Below are the code and all the weights of a small trained network. Each question names an input and a class and asks about switching units off, where a switched-off unit gives its printed mean instead of its output.

import numpy as np


def w(rows, s, z=0):
    codes = np.array(rows[::2]) - 128.0
    scale = np.full(codes.shape[1], s)
    scale[-1] = z or s
    return codes * scale


def norm(h):
    return h / np.sqrt((h * h).mean(-1, keepdims=True) + 1e-5)


def f(y):
    return np.maximum(y, 0)


def log_softmax(a):
    a = a - a.max(-1, keepdims=True)
    return a - np.log(np.exp(a).sum(-1, keepdims=True))


def net(x, mask):
    res = np.array(x, float).reshape(1, 7) / 4 @ E
    u = 0
    for l in range(3):
        y = f(norm(res) @ A[l][:, :-1].T + A[l][:, -1])
        res = res + np.where(mask[u : u + 5], y, B[l][:, -1]) @ B[l][:, :-1]
        u += 5
    return log_softmax(norm(res)[-1] @ U[:, :-1].T + U[:, -1])


A, B = {}, {}
E = w([
[170,162,188,245,110,165,126,169,173,179,130,205],'x0',
[123,144,107,75,99,44,161,163,125,62,77,176],'x1',
[140,124,119,127,123,133,119,133,125,120,133,131],'x2',
[85,167,111,88,123,104,106,156,242,69,189,121],'x3',
[122,135,128,131,131,128,128,127,127,128,127,128],'x4',
[131,124,131,122,135,131,136,124,137,135,121,131],'x5',
[125,118,124,122,125,129,126,128,135,137,125,134],'x6',
],0.012)
A[0] = w([
[106,94,97,110,165,154,110,38,115,149,203,36,24],'0.n1',
[79,121,134,75,107,147,75,82,167,87,185,83,123],'0.n2',
[143,139,74,131,79,108,212,114,102,140,91,125,3],'0.n3',
[146,86,93,90,163,107,98,50,1,161,58,43,29],'0.n4',
[173,120,172,103,135,193,116,105,54,181,134,98,173],'0.n5',
],0.0083,0.0035)
B[0] = w([
[129,139,111,89,211,202,135,201,132,132,123,119,218],'0.n1',
[176,114,122,100,215,172,150,132,105,113,95,91,217],'0.n2',
[133,87,108,93,111,161,165,172,82,104,141,187,162],'0.n3',
[112,90,155,183,118,72,93,69,245,49,183,192,255],'0.n4',
[85,166,117,161,91,143,115,102,94,178,100,90,220],'0.n5',
],0.011,0.0098)
A[1] = w([
[139,102,172,203,102,61,171,164,219,127,113,176,31],'1.n1',
[130,159,203,136,136,160,84,160,166,68,205,141,97],'1.n2',
[145,118,182,192,56,163,120,105,2,172,10,177,106],'1.n3',
[139,91,180,218,165,181,52,64,189,181,244,82,84],'1.n4',
[163,140,103,158,103,110,119,85,144,87,83,192,5],'1.n5',
],0.0067,0.0019)
B[1] = w([
[133,145,149,94,155,155,43,139,119,88,129,98,197],'1.n1',
[132,110,85,106,122,159,151,59,155,135,135,170,185],'1.n2',
[169,130,191,67,121,134,132,192,85,111,88,41,212],'1.n3',
[98,136,8,149,88,104,179,82,156,193,88,125,254],'1.n4',
[149,136,155,152,181,121,108,143,88,157,136,116,171],'1.n5',
],0.014,0.0094)
A[2] = w([
[164,134,211,130,102,90,82,70,166,93,198,228,5],'2.n1',
[155,26,231,167,114,74,159,115,71,74,143,161,176],'2.n2',
[102,69,106,76,163,40,97,147,178,1,159,127,172],'2.n3',
[121,112,78,233,123,127,242,78,203,178,173,204,85],'2.n4',
[139,180,156,148,143,152,45,158,212,111,215,127,158],'2.n5',
],0.0083,0.0027)
B[2] = w([
[46,34,198,68,106,101,165,153,31,125,152,153,166],'2.n1',
[117,98,149,109,188,132,87,155,119,93,174,239,183],'2.n2',
[143,173,136,174,60,104,148,145,123,197,152,111,255],'2.n3',
[117,143,147,138,101,81,30,78,129,51,71,166,218],'2.n4',
[68,9,163,139,165,132,204,102,64,88,156,191,167],'2.n5',
],0.012,0.011)
U = w([
[65,111,50,182,125,142,57,5,196,117,77,172,254],'0',
[77,46,197,130,97,66,154,149,63,83,202,234,214],'1',
[155,162,153,210,48,172,111,134,64,248,57,34,7],'2',
[206,161,237,107,189,141,33,235,82,102,71,143,75],'3',
[116,74,84,94,252,215,184,129,130,131,139,57,101],'4',
[146,233,71,94,76,48,202,185,149,154,163,51,101],'5',
],0.013,0.0023)

Each question gives the input, the list of numbers given to net, and the class t.
The units are the neurons (one row each of A and B). Each row of codes is followed by its name. A weight is (code - 128) times the scale printed after its matrix; where a second scale follows, it is the last column's (A, B and U).
mask holds one flag per neuron, layer by layer. A switched-off neuron (its flag False) gives its mean, the last column of its row in B, instead of its output. The means were averaged over made-up inputs and are rounded, as every weight is.
A unit's drop is (log p(t) with every unit on - log p(t) with that unit switched off) / (log p(t) with every unit on - log p(t) with every unit switched off).
The circuit of an input: a set's keep is (log p(t) with only the set's units on - log p(t) with every unit switched off) / (log p(t) with every unit on - log p(t) with every unit switched off). Starting from the 12 units with the biggest drops (on a tie, the unit counted first), units are removed one at a time, each time the one whose removal leaves the highest keep (on an exact tie, the one counted first), for as long as the keep stays at least 0.8.
circuit, biggest first: the units of the circuit, biggest drop first
k most important neurons: the k neurons with the biggest drops, biggest first
k most important neurons of layer l: the k neurons of layer l with the biggest drops, biggest first
drop when u is switched off: that unit's drop, to one decimal
input [6,1,7,6,-2,-8,4], class 1: 4 most important neurons => [2.n5, 0.n5, 1.n1, 2.n1]
input [2,2,-2,8,-1,-2,-7], class 1: 2 most important neurons => [1.n4, 2.n5]
input [-1,-1,8,8,-7,5,-5], class 4: circuit, biggest first => [0.n2]
input [7,1,4,5,5,-4,7], class 1: 4 most important neurons => [2.n5, 1.n1, 0.n5, 0.n2]
input [-1,0,-6,-8,1,-5,-8], class 0: 3 most important neurons => [0.n4, 1.n4, 0.n5]
input [-7,1,4,-5,0,-2,2], class 1: circuit, biggest first => [0.n4, 2.n1]
input [1,5,2,-5,-6,-6,8], class 3: 3 most important neurons => [1.n3, 1.n1, 1.n5]
input [-7,1,0,7,3,7,-7], class 5: 2 most important neurons of layer 1 => [1.n1, 1.n5]
input [-8,2,4,-1,-8,-7,-3], class 1: circuit, biggest first => [0.n4, 1.n4]
input [5,7,-2,0,3,1,2], class 3: 2 most important neurons => [0.n4, 1.n3]
input [6,1,-1,-3,5,5,-7], class 3: 2 most important neurons of layer 1 => [1.n3, 1.n4]
input [6,1,-5,-1,-5,-2,1], class 3: 4 most important neurons => [0.n4, 1.n1, 2.n3, 0.n5]
input [-2,-1,2,7,0,-1,7], class 4: 2 most important neurons of layer 0 => [0.n4, 0.n2]
input [-4,-7,-6,2,1,-4,-8], class 4: circuit, biggest first => [0.n1]
input [-6,-1,1,-7,-1,7,-2], class 0: 2 most important neurons => [0.n4, 1.n4]
input [3,6,1,8,3,3,-1], class 1: 2 most important neurons => [1.n4, 2.n5]
input [-8,-1,-8,8,8,-7,-6], class 4: 3 most important neurons => [0.n2, 0.n1, 1.n4]
input [5,-2,6,-1,7,-6,4], class 2: 2 most important neurons => [0.n4, 1.n3]
input [5,1,-6,-2,-5,7,-2], class 3: 4 most important neurons => [0.n4, 1.n3, 2.n3, 1.n4]
input [-5,3,5,3,-7,8,-7], class 5: circuit, biggest first => [2.n3]
input [6,6,6,-1,-3,-3,-5], class 3: 2 most important neurons => [0.n4, 1.n3]
input [-1,5,8,5,1,5,-6], class 5: drop when 0.n4 is switched off => 4.3
input [-7,-7,0,-3,-4,7,8], class 0: drop when 0.n4 is switched off => 3.6
input [0,-8,7,-2,2,-4,-5], class 0: drop when 2.n3 is switched off => 0.3
input [-7,2,3,-3,-8,0,0], class 1: drop when 0.n4 is switched off => 2.9
